Below is a small trained network, with its code and all its weights. Each question gives an input and a target symbol and asks what happens when units are switched off, that is, made to give their printed mean instead of their output.

import numpy as np


def w(rows, s, z=0):
    codes = np.array(rows[::2]) - 128.0
    scale = np.full(codes.shape[1], s)
    scale[-1] = z or s
    return codes * scale


def norm(h):
    return h / np.sqrt((h * h).mean(-1, keepdims=True) + 1e-5)


def f(y):
    return np.maximum(y, 0)


def softmax(a):
    e = np.exp(a - a.max(-1, keepdims=True))
    return e / e.sum(-1, keepdims=True)


def log_softmax(a):
    a = a - a.max(-1, keepdims=True)
    return a - np.log(np.exp(a).sum(-1, keepdims=True))


def net(x, mask):
    ids = ['ΓΨαβδεζηθλμξστφ'.index(c) for c in x.split()]
    T = len(ids)
    res = E[ids] + P[:T]
    r = norm(res)
    for j in range(2):
        rows = slice(4 * j, 4 * j + 4)
        q, k, v = (r @ M[0][rows].T for M in (Q, K, V))
        z = softmax(np.where(np.tri(T) > 0, q @ k.T / 4**0.5, -1e9)) @ v
        o = O[0][rows]
        res = res + np.where(mask[j], z, o[:, -1]) @ o[:, :-1]
    y = f(norm(res) @ A[0][:, :-1].T + A[0][:, -1])
    res = res + np.where(mask[2:14], y, B[0][:, -1]) @ B[0][:, :-1]
    return log_softmax(norm(res)[-1] @ U[:, :-1].T + U[:, -1])


Q, K, V, O, A, B = {}, {}, {}, {}, {}, {}
E = w([
[141,135,76,185,175,113],'Γ',
[169,168,90,115,160,72],'Ψ',
[106,83,149,99,105,138],'α',
[58,156,122,165,109,122],'β',
[130,81,169,139,76,202],'δ',
[37,152,122,114,162,77],'ε',
[131,199,113,192,161,198],'ζ',
[134,70,188,113,159,130],'η',
[173,109,132,109,117,105],'θ',
[69,75,135,117,100,145],'λ',
[201,89,141,140,157,155],'μ',
[107,204,93,135,117,168],'ξ',
[143,138,92,254,154,164],'σ',
[126,132,56,114,113,189],'τ',
[120,151,101,99,59,71],'φ',
],0.0034)
P = w([
[58,189,194,237,200,77],'0',
[117,119,119,75,68,231],'1',
[175,64,152,11,224,31],'2',
[67,180,199,244,207,74],'3',
[129,121,113,76,62,225],'4',
[178,63,164,14,229,46],'5',
[70,177,198,250,206,65],'6',
[134,128,107,72,66,217],'7',
[175,63,157,5,226,48],'8',
[68,181,199,248,204,68],'9',
],0.0014)
Q[0] = w([
[110,157,104,226,156,133],'head 1',
[147,200,143,213,15,155],'head 1',
[76,159,93,71,113,144],'head 1',
[100,181,118,185,53,174],'head 1',
[101,66,134,38,166,101],'head 2',
[185,32,127,57,170,128],'head 2',
[135,92,78,3,182,55],'head 2',
[159,173,121,162,70,206],'head 2',
],0.005)
K[0] = w([
[141,170,222,157,156,41],'head 1',
[119,62,173,75,90,26],'head 1',
[129,196,113,63,68,168],'head 1',
[116,106,233,32,86,44],'head 1',
[93,126,116,82,39,55],'head 2',
[178,91,98,110,26,88],'head 2',
[126,160,45,38,54,14],'head 2',
[162,162,169,131,157,253],'head 2',
],0.0041)
V[0] = w([
[108,52,4,176,101,90],'head 1',
[125,115,225,119,100,160],'head 1',
[147,200,90,153,104,168],'head 1',
[136,211,114,41,93,140],'head 1',
[126,119,128,123,116,122],'head 2',
[134,186,194,109,112,152],'head 2',
[126,70,235,94,240,155],'head 2',
[115,49,40,176,123,119],'head 2',
],0.0017)
O[0] = w([
[75,89,89,251,167,156,85],'head 1',
[163,140,164,113,49,120,5],'head 1',
[118,135,154,103,171,197,212],'head 1',
[71,186,94,59,103,191,49],'head 1',
[126,116,137,124,133,126,106],'head 2',
[100,97,108,168,137,114,135],'head 2',
[94,160,100,140,196,219,166],'head 2',
[134,182,145,32,78,140,55],'head 2',
],0.0018,0.00021)
A[0] = w([
[120,159,213,147,188,130,74],'neuron 1',
[94,54,217,98,117,160,202],'neuron 2',
[37,164,124,148,110,63,136],'neuron 3',
[109,163,198,208,92,99,7],'neuron 4',
[92,222,25,207,155,154,140],'neuron 5',
[73,75,103,99,168,72,60],'neuron 6',
[123,156,97,210,176,62,155],'neuron 7',
[190,87,54,54,160,101,111],'neuron 8',
[109,118,83,122,157,254,115],'neuron 9',
[133,100,220,58,249,147,73],'neuron 10',
[90,180,104,79,9,128,116],'neuron 11',
[151,86,204,216,93,150,182],'neuron 12',
],0.0035,0.0018)
B[0] = w([
[140,117,164,41,96,131,181],'neuron 1',
[197,182,87,117,181,65,218],'neuron 2',
[236,103,90,162,75,157,210],'neuron 3',
[117,4,128,122,146,237,168],'neuron 4',
[149,19,136,63,170,82,253],'neuron 5',
[182,140,199,188,119,131,171],'neuron 6',
[125,209,157,103,66,187,245],'neuron 7',
[49,64,164,173,99,178,202],'neuron 8',
[122,167,205,180,60,49,194],'neuron 9',
[117,60,37,175,69,215,209],'neuron 10',
[125,140,142,162,242,165,191],'neuron 11',
[41,190,60,75,127,58,202],'neuron 12',
],0.0031,0.0027)
U = w([
[83,170,187,132,186,172,211],'Γ',
[173,132,99,170,222,87,183],'Ψ',
[217,141,117,198,70,138,87],'α',
[110,132,230,176,111,106,199],'β',
[27,155,120,95,137,72,210],'δ',
[41,75,89,53,177,146,93],'ε',
[39,98,134,152,63,189,116],'ζ',
[144,72,180,89,104,28,102],'η',
[200,184,148,68,151,64,72],'θ',
[87,149,86,186,91,74,255],'λ',
[166,122,20,73,99,89,72],'μ',
[129,193,54,132,145,192,129],'ξ',
[90,106,116,246,177,175,90],'σ',
[109,186,144,54,35,131,162],'τ',
[192,118,176,62,146,197,38],'φ',
],0.012,0.0025)

Each question gives the input, a string of symbols that net reads in full, and the target symbol t.
The units are the heads (4 rows each of Q, K, V and O) and the neurons (one row each of A and B). Each row of codes is followed by its name. A weight is (code - 128) times the scale printed after its matrix; where a second scale follows, it is the last column's (O, A, B and U).
mask holds one flag per unit, heads first, then neurons. A switched-off unit (its flag False) gives its mean, the last column of its rows in O or B, instead of its output. The means were averaged over made-up inputs and are rounded, as every weight is.
A unit's drop is (log p(t) with every unit on - log p(t) with that unit switched off) / (log p(t) with every unit on - log p(t) with every unit switched off).
The circuit of an input: a set's keep is (log p(t) with only the set's units on - log p(t) with every unit switched off) / (log p(t) with every unit on - log p(t) with every unit switched off). Starting from the 12 units with the biggest drops (on a tie, the unit counted first), units are removed one at a time, each time the one whose removal leaves the highest keep (on an exact tie, the one counted first), for as long as the keep stays at least 0.8.
units of the circuit, in order: the units of the circuit, biggest drop first
most important unit: the unit with the biggest drop
top k neurons: the k neurons with the biggest drops, biggest first
drop of u: that unit's drop, to one decimal
input θ η Γ α ξ θ ζ μ, target α: most important unit : neuron 9
input ζ θ θ φ β Γ β φ ε, target η: top 2 neurons : (neuron 6; neuron 11)
input Γ Γ η ε, target β: top 2 neurons : (neuron 3; neuron 7)
input δ β δ, target μ: units of the circuit, in order : (neuron 2; neuron 10; neuron 12)
input μ θ α ε τ, target ζ: units of the circuit, in order : (neuron 9; neuron 2; neuron 3; neuron 7)
input ε Ψ θ μ δ, target τ: units of the circuit, in order : (neuron 12; neuron 9; neuron 2)
input ζ Ψ α λ δ, target τ: top 3 neurons : (neuron 12; neuron 2; neuron 9)
input α β Γ μ, target ξ: top 2 neurons : (neuron 12; neuron 5)
input θ β τ λ, target λ: units of the circuit, in order : (neuron 12; neuron 2; neuron 3)
input μ α σ ξ β, target σ: top 3 neurons : (neuron 11; neuron 3; neuron 7)
input α θ α η, target ε: top 4 neurons : (neuron 10; neuron 12; neuron 1; neuron 2)
input τ Γ δ λ η, target μ: top 2 neurons : (neuron 2; neuron 10)
input ξ μ ζ ζ ζ, target β: top 2 neurons : (neuron 9; neuron 5)
input Ψ α α τ Ψ μ ζ, target Γ: top 2 neurons : (neuron 5; neuron 7)
input μ θ α λ σ, target λ: most important unit : neuron 12
input δ φ ζ, target φ: top 2 neurons : (neuron 5; neuron 10)
input τ α ε α ξ η φ Ψ, target ε: top 3 neurons : (neuron 8; neuron 3; neuron 2)
input ε θ θ η Γ ξ θ, target τ: drop of neuron 7 : 0.2
input δ Ψ ζ, target φ: drop of neuron 9 : 0.2
input ξ ξ Ψ Ψ β, target σ: top 2 neurons : (neuron 11; neuron 3)
input η τ θ α η φ θ ξ, target Γ: drop of neuron 1 : 0.1
